Here is a tiny trained network, its code and every weight. The questions are about switching its units off for an input and a class, where a switched-off unit gives its printed mean instead of its output.

import numpy as np


def w(rows, s, z=0):
    codes = np.array(rows[::2]) - 128.0
    scale = np.full(codes.shape[1], s)
    scale[-1] = z or s
    return codes * scale


def f(y):
    return y / 2 * (1 + np.tanh(0.7978845608 * (y + 0.044715 * y**3)))


def log_softmax(a):
    a = a - a.max(-1, keepdims=True)
    return a - np.log(np.exp(a).sum(-1, keepdims=True))


def net(x, mask):
    res = np.array(x, float).reshape(1, 6) / 4 @ E
    y = f(res @ A[0][:, :-1].T + A[0][:, -1])
    res = res + np.where(mask, y, B[0][:, -1]) @ B[0][:, :-1]
    return log_softmax(res[-1] @ U[:, :-1].T + U[:, -1])


A, B = {}, {}
E = w([
[190,132,97,167,54,141,135,229,99,129,159,98],'x0',
[152,129,172,113,30,209,129,79,142,139,122,140],'x1',
[89,126,71,238,2,61,151,150,92,121,158,159],'x2',
[74,127,216,116,150,21,135,208,58,144,136,99],'x3',
[70,131,55,162,84,133,153,152,134,54,125,231],'x4',
[216,126,113,101,160,69,113,138,130,179,146,223],'x5',
],0.0091)
A[0] = w([
[105,131,131,129,131,136,131,185,116,129,131,94,80],'N1',
[114,130,128,136,119,91,124,115,129,137,124,137,10],'N2',
[156,128,128,140,143,105,128,238,117,127,133,62,122],'N3',
[186,128,94,98,207,187,125,123,144,120,124,158,104],'N4',
[151,127,144,139,96,114,126,163,123,144,134,143,94],'N5',
[84,128,78,166,32,161,133,171,126,96,127,134,143],'N6',
[101,128,132,134,141,143,127,96,136,118,122,111,2],'N7',
[119,126,103,126,137,116,128,93,135,123,125,154,29],'N8',
[163,129,160,97,98,235,126,118,137,126,123,74,126],'N9',
[97,129,90,132,90,157,134,250,123,85,128,195,157],'N10',
[136,125,127,143,111,119,128,100,131,126,130,113,113],'N11',
[105,126,103,155,108,144,127,136,126,115,134,113,134],'N12',
[214,128,90,156,109,119,128,121,130,153,135,76,144],'N13',
[151,128,152,113,95,190,128,115,132,120,127,83,106],'N14',
[69,129,83,143,119,142,131,62,139,100,124,197,144],'N15',
[212,128,91,155,122,121,122,121,132,151,133,82,114],'N16',
[137,127,129,126,100,120,128,137,120,118,130,122,121],'N17',
[100,128,131,126,126,128,125,121,133,124,126,149,36],'N18',
[49,128,101,122,212,199,128,54,146,98,118,82,135],'N19',
[104,130,133,128,96,152,129,136,125,116,122,112,66],'N20',
[86,129,89,165,44,152,134,155,128,103,129,129,159],'N21',
[101,128,128,125,113,179,130,112,133,120,124,120,56],'N22',
],0.023,0.0071)
B[0] = w([
[143,124,138,122,160,88,120,128,123,142,135,118,152],'N1',
[129,128,164,118,114,120,122,125,144,120,130,122,138],'N2',
[41,127,156,129,113,97,130,122,129,128,125,46,192],'N3',
[173,128,51,136,123,104,128,129,128,113,129,182,220],'N4',
[106,128,110,134,144,113,130,124,128,106,124,112,155],'N5',
[17,117,97,127,128,178,123,129,121,139,131,128,224],'N6',
[111,131,124,128,124,104,131,138,128,122,119,93,148],'N7',
[128,134,142,132,117,156,133,133,119,132,123,157,144],'N8',
[174,124,243,146,129,198,132,144,128,139,130,136,226],'N9',
[160,129,105,131,124,2,129,122,131,119,126,174,215],'N10',
[97,121,133,123,140,156,125,160,126,111,130,122,139],'N11',
[118,132,99,114,127,152,129,123,127,127,130,112,161],'N12',
[115,119,66,114,130,173,131,131,133,121,118,131,175],'N13',
[138,134,198,110,133,180,125,109,126,136,130,126,185],'N14',
[93,125,127,120,139,228,126,135,127,146,128,151,211],'N15',
[130,139,61,134,123,155,125,121,125,130,134,135,169],'N16',
[115,140,117,110,152,115,125,135,134,151,130,145,140],'N17',
[144,140,99,153,104,147,124,106,150,154,140,107,134],'N18',
[172,127,60,127,121,48,129,131,126,97,130,13,251],'N19',
[158,120,96,139,121,112,129,127,133,118,128,154,148],'N20',
[55,140,76,136,130,168,131,125,133,133,124,121,213],'N21',
[157,129,129,112,138,159,123,119,122,147,126,89,163],'N22',
],0.026,0.029)
U = w([
[142,130,235,109,141,10,97,110,65,111,136,35,151],'0',
[225,147,77,135,111,3,102,126,100,73,129,199,18],'1',
[36,145,48,122,129,58,93,116,78,118,123,102,241],'2',
[189,138,111,119,117,161,98,121,88,101,132,101,185],'3',
[65,146,171,133,110,183,93,106,84,185,136,219,5],'4',
],0.0054,0.0032)

Each question gives the input, the list of numbers given to net, and the class t.
The units are the neurons (one row each of A and B). Each row of codes is followed by its name. A weight is (code - 128) times the scale printed after its matrix; where a second scale follows, it is the last column's (A, B and U).
mask holds one flag per neuron, in row order. A switched-off neuron (its flag False) gives its mean, the last column of its row in B, instead of its output. The means were averaged over made-up inputs and are rounded, as every weight is.
A unit's drop is (log p(t) with every unit on - log p(t) with that unit switched off) / (log p(t) with every unit on - log p(t) with every unit switched off).
The circuit of an input: a set's keep is (log p(t) with only the set's units on - log p(t) with every unit switched off) / (log p(t) with every unit on - log p(t) with every unit switched off). Starting from the 12 units with the biggest drops (on a tie, the unit counted first), units are removed one at a time, each time the one whose removal leaves the highest keep (on an exact tie, the one counted first), for as long as the keep stays at least 0.8.
circuit, biggest first: the units of the circuit, biggest drop first
unit that matters most: the unit with the biggest drop
top k neurons: the k neurons with the biggest drops, biggest first
drop of u: that unit's drop, to one decimal
input [-1,7,7,-4,4,-3], class 4: top neuron : [N19]
input [3,2,-7,-7,-1,3], class 3: top 2 neurons : [N9, N10]
input [8,5,1,8,-7,2], class 0: top 4 neurons : [N6, N21, N3, N4]
input [-3,-6,7,4,-1,5], class 0: circuit, biggest first : [N6, N4]
input [-2,2,-5,8,6,2], class 1: circuit, biggest first : [N6, N15]
input [-2,6,3,1,-7,7], class 3: top 4 neurons : [N6, N15, N10, N21]
input [-6,3,-4,2,7,2], class 3: top 3 neurons : [N15, N6, N10]
input [-2,-4,0,1,2,2], class 1: top 4 neurons : [N6, N21, N9, N3]
input [7,7,-7,-8,-4,4], class 3: top 2 neurons : [N4, N6]
input [7,2,-2,-6,-7,0], class 4: top 3 neurons : [N19, N9, N14]
input [-8,7,7,3,7,5], class 4: top 2 neurons : [N15, N19]
input [2,2,-5,-4,-3,8], class 1: top 3 neurons : [N4, N15, N6]
input [1,8,6,-7,3,6], class 4: top 2 neurons : [N19, N15]
input [-6,3,2,-6,2,6], class 4: unit that matters most : N15
input [-5,-1,-3,7,4,4], class 4: top 3 neurons : [N19, N10, N4]
input [6,-1,-3,-8,2,2], class 4: top 2 neurons : [N19, N9]
input [6,8,-5,-7,-6,8], class 3: top 4 neurons : [N4, N6, N15, N16]
input [6,-6,-8,-4,-8,-6], class 0: top 2 neurons : [N3, N19]
input [-8,8,-1,-6,4,1], class 3: drop of N19 : 1.0
input [-1,-1,-2,-6,1,-7], class 3: drop of N19 : 0.1
input [-4,7,-8,0,2,-1], class 3: drop of N10 : 0.5
input [0,-1,0,-2,0,5], class 1: drop of N6 : 0.4
